Here is a tiny trained network, its code and every weight. The questions are about switching its units off for an input and a target symbol, where a switched-off unit gives its printed mean instead of its output.

import numpy as np


def w(rows, s, z=0):
    codes = np.array(rows[::2]) - 128.0
    scale = np.full(codes.shape[1], s)
    scale[-1] = z or s
    return codes * scale


def f(y):
    return np.maximum(y, 0)


def softmax(a):
    e = np.exp(a - a.max(-1, keepdims=True))
    return e / e.sum(-1, keepdims=True)


def log_softmax(a):
    a = a - a.max(-1, keepdims=True)
    return a - np.log(np.exp(a).sum(-1, keepdims=True))


def net(x, mask):
    ids = ['αβγδεζηθλμπσψω'.index(c) for c in x.split()]
    T = len(ids)
    res = E[ids] + P[:T]
    u = 0
    for l in range(3):
        r = res
        for j in range(2):
            rows = slice(3 * j, 3 * j + 3)
            q, k, v = (r @ M[l][rows].T for M in (Q, K, V))
            z = softmax(np.where(np.tri(T) > 0, q @ k.T / 3**0.5, -1e9)) @ v
            o = O[l][rows]
            res = res + np.where(mask[u + j], z, o[:, -1]) @ o[:, :-1]
        u += 2
        y = f(res @ A[l][:, :-1].T + A[l][:, -1])
        res = res + np.where(mask[u : u + 4], y, B[l][:, -1]) @ B[l][:, :-1]
        u += 4
    return log_softmax(res[-1] @ U[:, :-1].T + U[:, -1])


Q, K, V, O, A, B = {}, {}, {}, {}, {}, {}
E = w([
[152,135,161,103,94,38,122,85],'α',
[158,111,109,77,140,94,110,100],'β',
[98,63,157,107,109,112,177,73],'γ',
[163,133,82,65,164,155,98,61],'δ',
[173,163,83,151,136,61,135,96],'ε',
[199,192,93,132,162,115,95,70],'ζ',
[147,110,42,126,137,77,180,88],'η',
[95,120,207,188,142,120,135,105],'θ',
[249,139,158,199,104,202,154,109],'λ',
[179,71,184,174,56,111,165,151],'μ',
[194,146,169,132,85,162,31,163],'π',
[54,88,103,154,43,132,99,174],'σ',
[93,115,73,137,109,216,66,182],'ψ',
[182,97,45,153,63,185,131,173],'ω',
],0.014)
P = w([
[46,254,123,7,98,121,212,187],'0',
[111,187,144,54,140,126,152,137],'1',
[126,138,127,91,177,141,148,151],'2',
[119,130,94,119,146,118,117,121],'3',
[126,113,83,148,138,115,107,111],'4',
[135,89,69,163,128,114,91,105],'5',
[132,74,72,185,116,106,76,101],'6',
[148,61,61,195,108,112,62,91],'7',
[151,41,46,218,110,111,55,88],'8',
[157,23,38,241,128,107,38,93],'9',
[164,42,48,222,73,115,36,59],'10',
[161,19,29,244,65,112,23,41],'11',
],0.0069)
Q[0] = w([
[137,148,153,37,181,137,164,146],'0.h0',
[101,89,99,135,118,81,106,2],'0.h0',
[117,127,136,69,133,151,187,194],'0.h0',
[161,90,102,208,102,128,74,124],'0.h1',
[160,79,118,161,69,102,55,104],'0.h1',
[143,54,89,131,53,105,90,89],'0.h1',
],0.0074)
K[0] = w([
[100,203,143,126,106,137,253,206],'0.h0',
[249,105,93,210,140,167,123,85],'0.h0',
[99,245,164,26,137,124,180,194],'0.h0',
[215,25,159,174,166,84,20,71],'0.h1',
[102,32,125,182,126,106,48,45],'0.h1',
[123,81,53,172,102,84,41,85],'0.h1',
],0.0061)
V[0] = w([
[145,108,119,174,152,150,89,158],'0.h0',
[158,215,156,92,105,32,124,130],'0.h0',
[106,130,187,74,201,133,99,78],'0.h0',
[172,1,92,138,114,62,115,71],'0.h1',
[179,70,116,101,196,210,166,72],'0.h1',
[140,90,141,196,157,78,56,34],'0.h1',
],0.0061)
O[0] = w([
[146,120,186,212,220,135,135,94,135],'0.h0',
[151,200,125,129,9,95,204,162,152],'0.h0',
[121,125,185,119,42,154,92,114,72],'0.h0',
[104,43,24,221,75,126,97,81,252],'0.h1',
[236,27,181,93,79,176,68,3,102],'0.h1',
[64,167,96,210,61,139,34,68,216],'0.h1',
],0.0051,0.0032)
A[0] = w([
[109,114,213,210,102,207,255,58,253],'0.n0',
[123,163,123,146,83,83,129,47,239],'0.n1',
[124,97,215,152,95,123,160,150,115],'0.n2',
[131,120,112,102,213,45,172,84,165],'0.n3',
],0.0065,0.0037)
B[0] = w([
[173,151,102,98,141,2,60,164,198],'0.n0',
[91,81,71,88,192,82,89,142,255],'0.n1',
[93,146,142,187,77,82,131,143,148],'0.n2',
[147,148,157,126,230,60,177,161,171],'0.n3',
],0.0079,0.007)
Q[1] = w([
[101,109,205,140,155,159,182,82],'1.h0',
[115,54,167,132,140,163,114,233],'1.h0',
[142,63,75,61,139,79,59,131],'1.h0',
[134,121,214,204,105,255,208,146],'1.h1',
[108,148,132,122,70,146,194,8],'1.h1',
[145,181,222,171,190,121,189,137],'1.h1',
],0.007)
K[1] = w([
[122,166,131,80,118,101,188,140],'1.h0',
[152,160,99,99,116,186,134,99],'1.h0',
[149,144,100,228,158,158,112,108],'1.h0',
[150,162,102,7,137,119,187,119],'1.h1',
[127,172,130,77,201,127,112,84],'1.h1',
[117,171,154,67,123,142,165,159],'1.h1',
],0.011)
V[1] = w([
[121,147,187,193,152,111,54,117],'1.h0',
[169,115,124,149,90,203,84,161],'1.h0',
[71,1,209,102,111,118,127,106],'1.h0',
[142,109,151,165,158,94,127,161],'1.h1',
[83,198,209,171,109,100,117,215],'1.h1',
[140,68,122,166,70,136,144,239],'1.h1',
],0.0082)
O[1] = w([
[169,79,106,124,202,117,93,203,182],'1.h0',
[125,205,177,181,193,147,111,176,76],'1.h0',
[99,30,214,145,169,149,133,74,26],'1.h0',
[159,97,102,168,152,139,126,139,226],'1.h1',
[163,48,91,48,159,136,124,210,138],'1.h1',
[144,106,124,177,126,169,237,253,254],'1.h1',
],0.0076,0.0044)
A[1] = w([
[164,81,91,82,98,125,86,133,140],'1.n0',
[80,162,101,134,62,148,195,93,132],'1.n1',
[143,149,163,150,221,98,209,122,151],'1.n2',
[167,176,94,104,163,253,101,103,255],'1.n3',
],0.0061,0.0075)
B[1] = w([
[89,84,84,107,142,40,58,160,255],'1.n0',
[88,76,117,98,138,83,176,85,167],'1.n1',
[184,182,142,152,2,75,165,188,165],'1.n2',
[17,166,176,148,88,16,112,248,228],'1.n3',
],0.0068,0.0059)
Q[2] = w([
[122,135,133,154,107,105,114,139],'2.h0',
[92,99,110,150,113,132,96,117],'2.h0',
[107,103,154,107,73,73,105,122],'2.h0',
[188,125,200,112,78,250,200,136],'2.h1',
[83,180,194,115,144,141,171,154],'2.h1',
[144,139,154,171,150,43,151,228],'2.h1',
],0.011)
K[2] = w([
[152,82,79,153,188,128,165,81],'2.h0',
[164,138,129,180,172,174,103,109],'2.h0',
[139,169,76,143,187,144,161,109],'2.h0',
[114,167,192,10,195,97,193,109],'2.h1',
[119,152,114,89,122,168,225,140],'2.h1',
[101,124,122,123,1,254,104,183],'2.h1',
],0.0079)
V[2] = w([
[193,241,125,136,196,148,70,176],'2.h0',
[212,154,4,150,183,129,167,83],'2.h0',
[182,43,129,156,167,158,181,96],'2.h0',
[209,37,72,172,89,94,162,65],'2.h1',
[254,178,157,143,65,105,167,149],'2.h1',
[3,107,105,163,4,177,243,141],'2.h1',
],0.0078)
O[2] = w([
[199,193,152,169,129,143,121,186,32],'2.h0',
[85,248,130,69,119,193,230,161,252],'2.h0',
[83,73,161,81,191,128,165,154,1],'2.h0',
[158,82,254,104,52,67,172,196,154],'2.h1',
[131,171,177,217,207,31,181,150,113],'2.h1',
[169,60,104,178,79,174,209,111,206],'2.h1',
],0.0096,0.0063)
A[2] = w([
[174,150,133,124,112,137,110,157,84],'2.n0',
[175,98,164,150,85,145,170,141,30],'2.n1',
[127,115,77,162,124,254,107,97,73],'2.n2',
[132,146,124,189,153,158,121,160,254],'2.n3',
],0.0089,0.0038)
B[2] = w([
[109,25,101,116,147,136,131,101,167],'2.n0',
[65,148,128,69,98,85,44,88,246],'2.n1',
[255,146,163,50,186,12,159,84,240],'2.n2',
[71,76,101,88,154,84,186,29,254],'2.n3',
],0.0067,0.009)
U = w([
[108,135,86,133,91,83,123,134,178],'α',
[114,131,150,139,114,126,114,106,255],'β',
[83,106,171,136,134,120,105,73,142],'γ',
[134,137,185,164,74,103,68,49,50],'δ',
[150,205,150,100,70,167,149,167,118],'ε',
[184,202,125,167,23,144,75,157,62],'ζ',
[65,163,189,82,137,160,176,92,90],'η',
[155,113,110,78,127,140,91,202,87],'θ',
[141,188,181,162,145,104,130,129,81],'λ',
[123,83,162,165,159,125,182,218,87],'μ',
[66,123,52,194,166,178,104,142,92],'π',
[205,66,79,144,72,240,127,189,157],'σ',
[202,128,157,100,182,164,135,89,95],'ψ',
[116,119,147,253,110,173,172,83,178],'ω',
],0.0056,0.0069)

Each question gives the input, a string of symbols that net reads in full, and the target symbol t.
The units are the heads (3 rows each of Q, K, V and O) and the neurons (one row each of A and B). Each row of codes is followed by its name. A weight is (code - 128) times the scale printed after its matrix; where a second scale follows, it is the last column's (O, A, B and U).
mask holds one flag per unit, layer by layer, with each layer's heads first. A switched-off unit (its flag False) gives its mean, the last column of its rows in O or B, instead of its output. The means were averaged over made-up inputs and are rounded, as every weight is.
A unit's drop is (log p(t) with every unit on - log p(t) with that unit switched off) / (log p(t) with every unit on - log p(t) with every unit switched off).
The circuit of an input: a set's keep is (log p(t) with only the set's units on - log p(t) with every unit switched off) / (log p(t) with every unit on - log p(t) with every unit switched off). Starting from the 12 units with the biggest drops (on a tie, the unit counted first), units are removed one at a time, each time the one whose removal leaves the highest keep (on an exact tie, the one counted first), for as long as the keep stays at least 0.8.
units of the circuit, in order: the units of the circuit, biggest drop first
unit that matters most: the unit with the biggest drop
k most important neurons of layer l: the k neurons of layer l with the biggest drops, biggest first
drop when u is switched off: that unit's drop, to one decimal
input α ζ α θ θ λ θ γ θ θ ε α, target θ: unit that matters most : 2.h1
input ζ ω σ θ α θ μ, target μ: units of the circuit, in order : 0.h1; 1.h1; 2.h1
input ψ ε λ, target ψ: units of the circuit, in order : 2.h1; 0.n0; 2.n2; 1.n3
input σ θ η η λ, target λ: units of the circuit, in order : 2.h1; 0.n0; 0.h1
input ω ψ μ, target ω: units of the circuit, in order : 2.h1; 1.h0; 1.h1
input λ ε δ β ζ ω μ π δ γ α δ, target δ: units of the circuit, in order : 0.h1; 1.h1
input δ θ ψ, target ψ: units of the circuit, in order : 2.h1; 2.n2; 0.n0; 1.h0
input α θ θ β, target θ: units of the circuit, in order : 1.h1; 2.h1; 1.n0; 0.h1
input δ β β λ, target λ: units of the circuit, in order : 2.h1; 0.n0
input α λ θ μ, target μ: units of the circuit, in order : 2.h1; 1.h1; 0.n2
input δ π μ θ, target π: units of the circuit, in order : 2.h1; 1.n3; 2.n2; 0.n0
input η α α, target η: 2 most important neurons of layer 1 : 1.n3; 1.n1
input β β α θ λ σ η, target σ: units of the circuit, in order : 2.h1; 0.n0
input π λ ψ θ ε δ θ, target θ: unit that matters most : 0.h1
input μ ω η η σ π π ω ω θ, target ω: 2 most important neurons of layer 1 : 1.n3; 1.n0
input σ π δ θ μ δ γ, target μ: 2 most important neurons of layer 0 : 0.n0; 0.n2
input ε α γ θ ω δ β ζ β ψ λ θ, target ψ: 2 most important neurons of layer 0 : 0.n0; 0.n3
input ψ σ α ε ψ ε γ, target ψ: 2 most important neurons of layer 0 : 0.n3; 0.n0
input δ π α σ μ σ π λ, target σ: 2 most important neurons of layer 1 : 1.n2; 1.n3
input ζ θ σ η α ψ λ π α δ, target π: unit that matters most : 0.h1
input σ π π δ δ ψ β λ, target ψ: 3 most important neurons of layer 0 : 0.n0; 0.n1; 0.n3
input λ ψ η ζ, target ψ: 3 most important neurons of layer 0 : 0.n3; 0.n0; 0.n1
input ω ε α, target ω: 3 most important neurons of layer 0 : 0.n3; 0.n1; 0.n0
input α β ζ θ δ θ θ ψ γ α, target ψ: 2 most important neurons of layer 2 : 2.n2; 2.n1
input γ π γ θ ζ, target θ: 2 most important neurons of layer 1 : 1.n0; 1.n2
input θ θ γ λ α ψ, target ψ: 2 most important neurons of layer 0 : 0.n0; 0.n3
input θ γ ψ ψ ζ σ λ, target σ: units of the circuit, in order : 2.h1
input θ θ η δ α θ η ε ζ θ β γ, target θ: drop when 2.n1 is switched off : 0.0
input θ σ β θ θ α γ, target θ: 2 most important neurons of layer 0 : 0.n0; 0.n2
input γ γ α η π δ π, target π: drop when 1.h0 is switched off : 0.5
